Below are the code and all the weights of a small trained network. Each question names an input and a target symbol and asks about switching units off, where a switched-off unit gives its printed mean instead of its output.

import numpy as np


def w(rows, s, z=0):
    codes = np.array(rows[::2]) - 128.0
    scale = np.full(codes.shape[1], s)
    scale[-1] = z or s
    return codes * scale


def norm(h):
    return h / np.sqrt((h * h).mean(-1, keepdims=True) + 1e-5)


def f(y):
    return np.maximum(y, 0)


def softmax(a):
    e = np.exp(a - a.max(-1, keepdims=True))
    return e / e.sum(-1, keepdims=True)


def log_softmax(a):
    a = a - a.max(-1, keepdims=True)
    return a - np.log(np.exp(a).sum(-1, keepdims=True))


def net(x, mask):
    ids = ['αβγδεηθλμξπστψω'.index(c) for c in x.split()]
    T = len(ids)
    res = E[ids] + P[:T]
    r = norm(res)
    for j in range(3):
        rows = slice(2 * j, 2 * j + 2)
        q, k, v = (r @ M[0][rows].T for M in (Q, K, V))
        z = softmax(np.where(np.tri(T) > 0, q @ k.T / 2**0.5, -1e9)) @ v
        o = O[0][rows]
        res = res + np.where(mask[j], z, o[:, -1]) @ o[:, :-1]
    y = f(norm(res) @ A[0][:, :-1].T + A[0][:, -1])
    res = res + np.where(mask[3:7], y, B[0][:, -1]) @ B[0][:, :-1]
    return log_softmax(norm(res)[-1] @ U[:, :-1].T + U[:, -1])


Q, K, V, O, A, B = {}, {}, {}, {}, {}, {}
E = w([
[154,129,121,127,132],'α',
[102,64,143,155,132],'β',
[151,134,117,150,140],'γ',
[148,136,133,141,145],'δ',
[118,47,149,25,214],'ε',
[150,128,112,144,132],'η',
[153,129,113,134,146],'θ',
[153,132,123,148,149],'λ',
[149,127,114,130,139],'μ',
[145,135,132,134,132],'ξ',
[224,9,207,184,57],'π',
[157,130,127,144,134],'σ',
[196,197,203,46,132],'τ',
[162,133,130,134,143],'ψ',
[160,2,45,88,42],'ω',
],0.0068)
P = w([
[28,133,143,107,88],'0',
[213,62,94,106,215],'1',
[228,62,75,115,200],'2',
[245,76,88,112,194],'3',
[238,76,69,124,186],'4',
[247,79,58,109,185],'5',
[239,85,64,121,195],'6',
[252,85,56,132,191],'7',
[244,95,69,130,193],'8',
[235,95,60,140,188],'9',
[237,96,47,136,181],'10',
],0.0019)
Q[0] = w([
[114,90,42,71,123],'h0',
[123,130,174,145,103],'h0',
[20,26,208,105,1],'h1',
[56,104,217,16,60],'h1',
[65,102,213,17,56],'h2',
[42,45,211,93,45],'h2',
],0.007)
K[0] = w([
[95,42,158,117,96],'h0',
[135,164,118,138,109],'h0',
[227,68,79,147,175],'h1',
[254,100,120,93,212],'h1',
[224,87,143,88,107],'h2',
[196,35,136,118,119],'h2',
],0.0085)
V[0] = w([
[176,73,123,119,157],'h0',
[171,152,140,116,156],'h0',
[67,149,134,36,154],'h1',
[116,151,106,77,2],'h1',
[127,119,19,68,186],'h2',
[28,108,57,136,95],'h2',
],0.0049)
O[0] = w([
[61,123,168,131,95,255],'h0',
[68,151,92,98,94,161],'h0',
[171,236,226,114,97,135],'h1',
[116,96,190,147,3,82],'h1',
[97,91,206,37,148,187],'h2',
[82,166,87,25,51,131],'h2',
],0.0045,0.0035)
A[0] = w([
[116,208,14,130,134,88],'n0',
[220,172,160,104,127,74],'n1',
[34,4,29,150,211,7],'n2',
[50,83,180,31,103,197],'n3',
],0.0046,0.0016)
B[0] = w([
[204,73,137,40,114,184],'n0',
[63,189,144,108,92,173],'n1',
[9,252,200,144,60,252],'n2',
[124,42,88,233,214,227],'n3',
],0.0042,0.0039)
U = w([
[130,99,208,143,46,119],'α',
[200,121,78,18,111,143],'β',
[53,183,92,60,83,116],'γ',
[213,154,61,143,185,120],'δ',
[171,220,218,69,168,128],'ε',
[84,6,54,99,81,83],'η',
[101,55,138,79,250,128],'θ',
[92,201,56,98,193,54],'λ',
[82,90,199,16,75,4],'μ',
[182,183,117,147,48,244],'ξ',
[3,135,177,196,129,149],'π',
[100,138,28,209,106,212],'σ',
[176,154,200,208,134,106],'τ',
[155,140,123,230,215,101],'ψ',
[187,11,178,204,133,126],'ω',
],0.013,0.0024)

Each question gives the input, a string of symbols that net reads in full, and the target symbol t.
The units are the heads (2 rows each of Q, K, V and O) and the neurons (one row each of A and B). Each row of codes is followed by its name. A weight is (code - 128) times the scale printed after its matrix; where a second scale follows, it is the last column's (O, A, B and U).
mask holds one flag per unit, heads first, then neurons. A switched-off unit (its flag False) gives its mean, the last column of its rows in O or B, instead of its output. The means were averaged over made-up inputs and are rounded, as every weight is.
A unit's drop is (log p(t) with every unit on - log p(t) with that unit switched off) / (log p(t) with every unit on - log p(t) with every unit switched off).
The circuit of an input: a set's keep is (log p(t) with only the set's units on - log p(t) with every unit switched off) / (log p(t) with every unit on - log p(t) with every unit switched off). Starting from all 7 units, units are removed one at a time, each time the one whose removal leaves the highest keep (on an exact tie, the one counted first), for as long as the keep stays at least 0.8.
circuit, biggest first: the units of the circuit, biggest drop first
k most important neurons: the k neurons with the biggest drops, biggest first
which heads matter: for each layer, one digit per head in row order, 1 if its drop is at least 0.15 and else 0, layers parted by /
drop when u is switched off: that unit's drop, to one decimal
input η ω β ξ δ δ β θ, target η: which heads matter	011
input θ α η σ μ η ξ σ α, target θ: which heads matter	001
input π β α γ ε μ μ τ τ η, target π: circuit, biggest first	(h1, n2)
input ε θ ψ, target ε: which heads matter	010
input β ψ τ μ γ ω δ, target β: circuit, biggest first	(h2, n0)
input α π σ τ β ω ε σ, target α: circuit, biggest first	(h1)
input δ θ η μ τ δ π γ, target δ: which heads matter	001
input ξ η λ ψ σ β σ γ, target ξ: circuit, biggest first	(h1, h2)
input λ η λ, target λ: which heads matter	010
input λ τ η, target λ: which heads matter	010
input ω π σ ψ ε α δ δ, target ω: which heads matter	010
input ξ σ ε ξ β β α η η, target ξ: which heads matter	011
input λ ε θ σ, target λ: which heads matter	010
input ε β γ λ ε ψ θ σ σ δ, target ε: circuit, biggest first	(n3)
input ψ θ α, target ψ: which heads matter	001
input θ μ τ ψ ξ, target θ: circuit, biggest first	(h2, n3)
input γ β σ δ β α, target γ: 2 most important neurons	(n2, n3)
input γ γ λ, target γ: which heads matter	011
input σ η ε γ, target σ: which heads matter	011
input ε τ λ ω μ θ β σ, target ε: circuit, biggest first	(h1)
input β π η, target β: which heads matter	001
input ω γ η θ, target ω: circuit, biggest first	(h1, n2)
input γ ε α, target γ: circuit, biggest first	(h1, n2, h2)
input ξ τ ψ ε ε π λ ε ξ, target ξ: drop when h2 is switched off	0.4
input ω ψ ε δ θ λ ψ, target ω: drop when h1 is switched off	0.6
input ψ ω ψ μ, target ψ: drop when h2 is switched off	2.4
input η α θ α α η, target η: circuit, biggest first	(h1)
input σ σ β α μ ξ, target σ: drop when h2 is switched off	0.5
input ε λ ε β ω ω δ, target ε: 3 most important neurons	(n3, n2, n1)
